Each row has a class, written after it.
[ 112 -100 -146  168   81   -8 -148   -6 -166 -118   46  -63 -100    4
 -226    9 -123   94   15  -21  -90   72  -20 -213  -46  156  -16   28
   37   91 -123  -80   53  170 -160   18   -5 -174   44]
R
[-141  273   90  -51 -115   47 -284  -39  -46  183 -224   95  316 -197
  122 -174  103  363  235  568  235  -54  -27  135   -3  -15  -49   92
  -88 -127 -370  237  231  229  167  103   76   61   27]
J
[ 133   17  149  -62  -88   92  -69   50  -33  -10   50  109  225 -149
 -147  118  156  -96  105  121   45  -46  -39  106 -124  -30   19   28
   25  -19   46  -87  -71  172   53  -40  -63   -4 -142]
A
[ -57   63  -63  165  201  177 -170  -45  -25   89  187  -60  143  -44
 -123   91  142  -80  237  243  -42  117   74  -42  125   78  129  226
   84  -11  -75  -17  227  158   39  233  -25   -2   87]
L
[ -17  219   -4 -257 -226 -107 -194 -142   84  139   -5  -17   50   -1
  -95  -36  109   29   58   21  -22  113  171   84  -53  -20 -220  150
  -27   18 -223  -79  -17 -248 -184    8   24 -167   -9]
R
[ -31   63  221  146   61 -132   37  -59   62  384   53   67  -38  147
  -32  152  106  -28    9  267  -55  349 -122  -90   60  -11   19  124
   53   70  167  -17  273 -316  165  342 -114  -49  137]
R
[ -88   39 -149 -110  -87  -16 -261   55  -39  114   74   45   51 -114
 -203   27   36    8  112  135   99  107   58   99  -62  -34  -51   53
  -69  -26 -192   11   39   58  -99  -58   20  -95  -12]
F
[-118  269 -352 -229   52  -68  -83 -235  128  394 -130  -26 -118  130
  108  -73    7    6   14 -156 -122  225  299  106  263  -93   45 -185
  232   46   29   11 -172 -225 -355  341  205   43  299]
F
[ 132   58   22  -92   57   61  -83 -140   61   31  235  -27  247  -50
  -31  -56   78  -53  -19   47   68   74   -2   73   72  -30    9  -17
  -29  -24  -69   -3  164  -37  -92  161   -1  -86  -99]
N
[  10 -163  409   47  565  -71  141  751 -349  406 -244  -67 -549  308
 -313  126  170 -131  267   -8  -72   82  -68  -77   -9  278   61  -61
  -72  -36  -79  -25 -276   90 -349  -43  207 -160  265]
T
[-140   19  -56 -179 -759 -147 -444  181  -95  424 -487   87  377  205
 -260  337  175  -24   52  608  252 -254   26  -22 -465  -94 -554  162
  233   90  -11  304  357   43 -151  480  264 -206  240]
J
[ 172   96  -96 -210  -96 -108  148 -267   66   41   87 -129 -172   -8
 -219 -213   41   11  -68 -145 -253  293   82    6   95  -15  -19   38
   65  -96  167 -120  -41 -313 -131  215  -57 -205   25]
N
[ -48   90  126  -94  363  184 -164  -46   44  362  353   28  260  -44
   56    2  309 -227  330   70 -289  201   98   86   89  129  245   38
    5    4   25 -212  164   57 -229  191   27  -27  -39]
N
[ -82  105   60 -194  -85   -1 -141   33  -23  139  -18   76  221  -24
  -71   94  104 -146  152  192  -79   34   71   82  -58    3   -2  160
  -59  -30   21  -58   85  -63   16   -1   72  -83   58]
A
[  39    4  200   36  -78 -150  -22 -182  152  -40  142 -150 -242  -55
   82  -85   85  -23   10  -48  -62  134    4 -105   43   56  -70   14
  -53  -15  -96  -28   77 -216  -32  143 -120  -11 -153]
T
[ 158 -273 -635  313  110  177 -112  552 -421  131  314 -251 -245   38
 -595  -14  222 -321  694  -38  -17  656  -66 -219  341  354   19  224
  334 -104 -100 -268  191  534  -32  193 -197 -348  157]
F
[  13   49   30    6    9 -116  -27  -33   27   86   22 -113 -155  -36
 -229   61  -29   55   45  106 -168  244   60  -39  -83  118  160   17
   17  -68  -20   54   31 -106  -72   47   19  -26   34]
L
[-162 -253  516 -233 -514   15 -138  484  105  228  405  407  440 -358
  704   16  -53 -367  491   76  -74  437 -553   82 -624 -147  160   34
   71   43  -14  162  -34 -273  271 -294 -224  544  -60]
T
[  66 -103  230  143 -173  113 -140  -31   -3 -101  107 -101   96 -304
 -124  142   38  166   38  233  -21  -25  -69  -54 -287   78  106   -5
   54 -195 -198  205  144  301  210 -153 -178  114 -171]
T
[  88   76   65    7   13 -159  -92 -183  165  -38   87  -81   66   32
  -34   20  126  -25  -68   31   41   49  103  -26   70   -8 -104  124
  -31   24   -7   -2  147 -202  -76  170  -48 -145  -90]
N
[ -15 -265 -420  384  553   93 -358   67  -97  257   22 -359 -342  175
 -507  248   32  -65 -155 -198 -381 -273   99 -382  512   44  -72  180
 -219   22 -176 -244  406  448 -510  532  197 -679  400]
Y
[ 114  -26   34 -168  -80  -83   36 -188  110 -143  328 -110   44  -68
  -50  -12  245 -319   44  -68   92  265  183 -156   59   68 -112   42
  203 -254 -113   11  192  -12   43  285 -235  -93 -171]
A
[ 120   65 -115   19   85   40  -89 -273  -19  -66  161 -104  -64  -78
 -171  -16   89  -51  -40   47  -49  131  131  -60  170   70   32   17
   56   46   -8 -169   62   44  -35  124  -50 -182  -30]
T
[ 117    9 -230   98  558  241  115  -98  -77  -53  371   46  118 -222
 -200 -132  -80 -118  186 -155 -451   74   84 -243   51   77  155  204
  173   28   83 -230  291   68  -50  219 -180 -155  -59]
R
[ 330  -31  196  132  336  -24  294   24   49 -439  223 -164   92  -36
  433 -141  210 -329   -9 -228 -113 -212  171 -173 -147  158   26  165
  146   11  122   46  280 -179  137  -84 -116  -47 -283]
J
[  95  -34 -128  -12  133   86    4   74  -69    5   91  -27   41   -5
  -85    5  -28  -25  113  -69 -123   65  -28 -104  -44   41   36   51
  113   27  -24    7   -2  -46  -90   86   13  -85   19]
L
[ -45  -43  -31  163  -90  -66   51   20  -39   28  -31 -113 -341   88
 -268   79    1  -30  -90  -31  -35  166  116  -14  131  147  -12   46
  -33  -95  125  -46  -19   47  -19   57   49  -20   38]
A
[  78   98   65   -8  -53   41 -228  -32 -139  277  142  104  197 -163
 -399  174   65   12  303  390  -79  296    1  -87 -297   78  172  144
   32  -99 -230   86  301    1  151  -23 -202    2  -44]
J
[ -66   55  151  -30 -102   40 -176   31  -46  161   47   74  163 -133
 -167   86    9  117  132  354  165  190    2   56  -94   56    2   10
   61 -106 -138  158   89   44  116   44   -4  147 -106]
J
[   0  215  -20   14  270    4  -69 -411  205  -30   46  -83   33  133
  104   77   11   83 -128  119  -95   47   92    9  229 -108 -144  -54
   47  -95  148  -10  215 -203   45  452  102 -251  145]
N
[ -59  140   70 -112    2  177  -39  -61  -47  126   47  109  235 -126
    9   36   53   29  192  272   -6   22   82   95  -46   -4   97   45
   42  -91  -25   36  107  111  129  135    1  108  -19]
J
[-221  104  151  278  175  153 -410  283  -50  168  -42 -138  365  136
 -658  502 -106   70  -88  809  329    9  132   95  349  389  -27  245
 -234  139  627  -34  611  156  391  118  200 -314   -3]
A
[ 184   71    4 -261  677  353  100  255  -37 -307  307  -43  444 -248
  187   86   29 -215  162  -67 -621 -156 -101  -46 -196   51  529  158
  -61   92   21 -106  234  -78   37 -125   73  -52  -58]
Y
[ -97   73  268   39  -14   91 -275  116 -210  218  -74  285  367  -51
 -169   85   56  -12  233  243   90   -1  -65  136  -71    2 -131  236
  -31   68  109  121  227   36   39   20  -58    9 -129]
L
[  29  106  -94  -90 -191   10   73  -78  -55   42 -130  -67 -181   23
 -102  -62   44   58 -159  -26  -41  -61   84   95  -37    2  -99  -11
  -57   94  -10 -104 -134  -67  -85 -118   23  -41   37]
F
[ 217 -103  182  182  185  197  181  284 -167  112 -236  136  -88  136
 -207  159   11  -96   71   43 -256  180 -411  186   18   -3  235  -65
   58   -8  482   65 -137  -58   99   96   87  -50   68]
J
[  77   72  -65  -30  315  130 -223   52  -48   14  363  -15   37 -304
 -257   -8  105   87  198  173  -98  199  224  -70  -68   98    3   82
   62 -166 -177  -37  264  250  -60  231 -204 -105  -93]
N
[ -43   38  -25  -64  -52   63 -100  -81   -6   14  175  -13   69 -122
 -276  121  144 -129   42   79  -10   54  262  -23  -16   82  -32  131
  -68   -4  -88 -193  177  159  -39    5 -102  -58  -56]
L
[  -9  121   53  -90   91  124  -34 -237   41  -38   86  -33    6  -31
  113 -113  108  -25  -65   30  -44  121  210  -40   31  122  -97   -8
   40  -46  105  -77  211  -56   57   22  -43  -87   -4]
R
[-120   47  181  103   -5  -70  -44   42  177   24 -167   42   88  238
  285   38   90   74 -210  136  172   -2  -68    0  242  -58  -72   96
 -138  170  145  -60  131 -284  185  123  142  140   70]
R
[  48  214   72 -322 -186  -74   40 -176   37   50  -38  168   47  -51
  -39   14  -46 -166   13  157   49  132   51  210 -110 -161   51  -35
  -41  -74  110 -104 -153 -219  123 -154  -96   17  -19]
J
[ -37   93  201 -104 -325 -175  -43   35  -99  150  -33  131  282 -181
 -245   66   -7  -25  360  283 -146  245 -123   76 -222  -29   57  311
   86 -183 -120  102  104  -19  156  -29 -167   22    9]
T
[ 103  440 -294  -32  -37  156  -25 -418 -243  212  505 -116  808 -306
  180 -195  348   43  899  249 -543  -73  138  189 -302  -14  125  160
  572  -89  -54  207  598   36  274  459 -260 -136 -176]
A
[ 206   23  454 -182 -247 -124 -309 -111  107   92  297 -129  251 -172
   79   85  150  147  261  117   38  237  -33   -6 -414    4 -107 -113
  207 -269 -251  369  222 -106 -106  299  -56  -64 -170]
Y
[ 332 -124   51  104  -98    1  177 -234  178 -378  355 -216  -46 -209
   22  -77  200   53 -162 -236 -206   30  -62  -66 -186   41  317  -64
  -55   -4 -116   41  122  -75  -15   62 -150  140 -400]
J
[  91   96  116  -23  237   56 -210 -296   77   -6  272  -61  185 -152
 -108   37   33  -15    7   12 -193  -75  123  -99  -36   20   18  141
  -57   32 -112 -128  275   -6 -172  106  -79 -239 -130]
F
[ 315 -117  279  -38 -137  -57  115   90  -76   64   40  -69  115  -20
 -233   51  128 -161   33   33  -33   84 -279  -71  -94   27  -55   35
   71  -63   39   88  125 -123   20  160 -136 -150 -200]
A
[-130  -18  219   42 -272   19  117  292  -92  111 -317   49  147   87
  156   59   85   45  152  263  158 -228 -352  177   25 -125 -126   39
  -23  -70  -11  200  -87   53  375   11  114   20   73]
Y
[ -38   66   84 -195 -254   42 -280   39 -100  164  -54  181  228 -169
 -275   61  -23  -12  139  286   47  221  -37  146  -91   42   12   99
  -94   13   70  -30  -19   28   22 -124    4   -6  -32]
J
[ 253 -221  353  177 -894 -277  190  -15  287 -646   -3 -150 -128 -211
  153 -184 -104 -135  -81 -556 -408 -278 -193   14 -580   18  -19  133
   37  -66  -53    1 -398  -61   -7 -485 -146  155 -313]
A
[  80  -56 -165  129  137   -4   -9 -194  146  -57  295 -156 -177   19
   24  -36   72  -70  -47 -233  -65   24  139 -131   77  -40  -17  -51
   86  -12 -100  -41  132  -67 -166  268  -89  -65  -91]
L
[ 109    9   41   14  161   64  -31  126 -209 -117  143   10  135  -72
 -285  -18   25  -87  111  211  -34   62  -70  -27   30  117   47  152
    2  -48  -11  -30  126  112  105   97   -4 -130 -113]
N
[ 135   56 -187  -59  198  130  -51 -144  -79   31  220  -87 -127  -56
 -170   14   11 -136  149  -75 -124  125  142   55   85   25  126 -116
  100  -55  -74 -155  -66   72 -177   16  -29 -172  -59]
A
[ 112   87  620 -231 -350 -127  438 -157  290  -91  121 -181 -123  -55
  255  -99  289  -36   71  -41 -688   90 -385  189 -478 -228  210  217
   47 -188  165  190  -45 -630   75  328 -187  168  -32]
N
[  54  -55   48   42  -53   -2  133   87   12 -198  -71  -94 -362  204
    7  -29   12 -123 -226 -306   86  -46   46  -65  157   67 -110  -58
  -74  129  -18 -247 -296  -55  -38 -240  -31  -25   13]
L
[   7  -12   14 -184  -46   15  -46   78   82  -83  136  -54   51  -17
  -42    6  134  -86 -238  -68 -177   48   22   16   13   77   76  131
 -248  214   75 -259   36 -195  -72 -183   15 -111  -56]
N
[-154  182   -1  -49  -33  -55  -65   49  -41  254  -79   83  -41 -119
  -78  -44  -39  160  248  301   64  333  -18   92   15   44  133   58
  105  -52 -150  130 -134 -119   45  -27   55  253   -4]
A
[-241  191   41 -269    1   87 -209  -85   72  271   58   58  110 -116
  199  107  131   70  257  179 -304  -61  209   56 -236 -109   32  104
  -79  -66 -192  -26  270  -84  -82  146  108  -42  114]
Y
[  46  -56 -211   48   67   -6  -90 -131   -4  -38  164 -146  -63   20
 -180   33   45  -99   27  -83  -57   46   50 -123   53    2  -31   68
   33   37  -66 -106  155   16 -165   86  -79 -199   -9]
L
[ 274   35 -153  148  291  161  -54 -370  127 -360  467 -212  106 -159
  149  -43  162  -12 -118   50   12  -62  168 -135  151    8  108  -80
  136  -23 -105  -50  299   76  148  354 -140  -32 -280]
T
[-126   71  -98  -77  164    5 -271   42   94  272   35   42   38  -44
   49  183  194 -183  206  201   -5  -63  201 -123  -55  -42  125  113
  -33   96 -232 -110   85   30  -80   50   82  -76  135]
R
[ -18   64 -138    9 -155   78 -212 -264   84 -211  139   24  218 -173
 -174   38  113   76 -108  169   92   66   38  107   10    9   54   39
  -88   -4  -72  -46   44  172  107  -67  -13  -24  -76]
T
[ -52   22   23  304  284   94 -527  272 -277 -227  176  206  609  451
 -354  223  204 -487  -83  517  405  106   98  -18  522  316 -345  621
 -176  339  435 -268  676   69  183  405   29 -267  -56]
N
[   7  104  105 -232   83   62 -213  132  -98  148  -37  135  343  -33
 -196  179   82 -132  134  264  -50   28  -18   92  -36  -11  -29  116
  -40   -1   80  -84  106   45  -15   53   21 -204   73]
A
[  79   43   18 -147 -130   -7 -142   42    3  -55   16   51  277 -125
 -244  125  134  -25   60  178   95  103   25   76  -78   51  -13  103
  -24   -5   34  -59  -22   84   31  -67  -17  -46  -62]
T
[ 207 -184  197  354  239  138  -84   87 -258  -65  102  -65 -315   23
 -284  102   38  153   26 -125  -56  193 -108  -43   11  211  -48 -172
   43 -179  104   44   -1  350  -72   23 -124 -135 -112]
A
[ 118   13  -53   -3  -47  -71   39 -169  115 -100  120 -133   32   34
   66    8   -2  -86  -31  -86  -48  -61   -4  -52  -19  -85  -63   10
   96   -9  -44   45   85 -237   19  117  -12 -108  -91]
Y
[-553  236  161   20 -341 -126 -120  175 -105  387 -342  -81  -42  281
 -304  290   37  321  125  838  -50  391  180   47   62  290   75  321
  -36 -158  -69  200  294 -103  358  284  272  150  461]
A
[  54   49  139 -314 -165  -90 -194  -79   58  245  254  -65  306  146
    2  233   90 -102   97   58  -61  114  -20  -18 -201 -131 -211  132
   48   87   17  -18  348 -495 -162  271   -1 -251  -58]
F
[ -90  124  -84    1   23   45  -44 -117  -33  158 -111   27  -92  151
 -203  -60  143  -99   19  -44  117   93  120   68  348  106 -171   93
  -72   68  104 -183 -112   39 -133   64   40 -175  113]
A
[ 147 -243  220  198  180  -28 -137  -85   33 -190  339 -130 -268 -168
 -112   76   75 -199   66 -239   70   -8  301 -366  121  199 -104  100
  -56  -92 -169 -109  192  210 -115  152 -179 -171 -306]
Y
[-150  -34  144  -70  -31   52  113  109  275 -130  -80   -5  -90  -39
  137  -46  116  150 -298   32  140   76 -159  126  142    5   32  -52
 -335  -66   38   57 -183  -37  107    5   99  222   60]
J
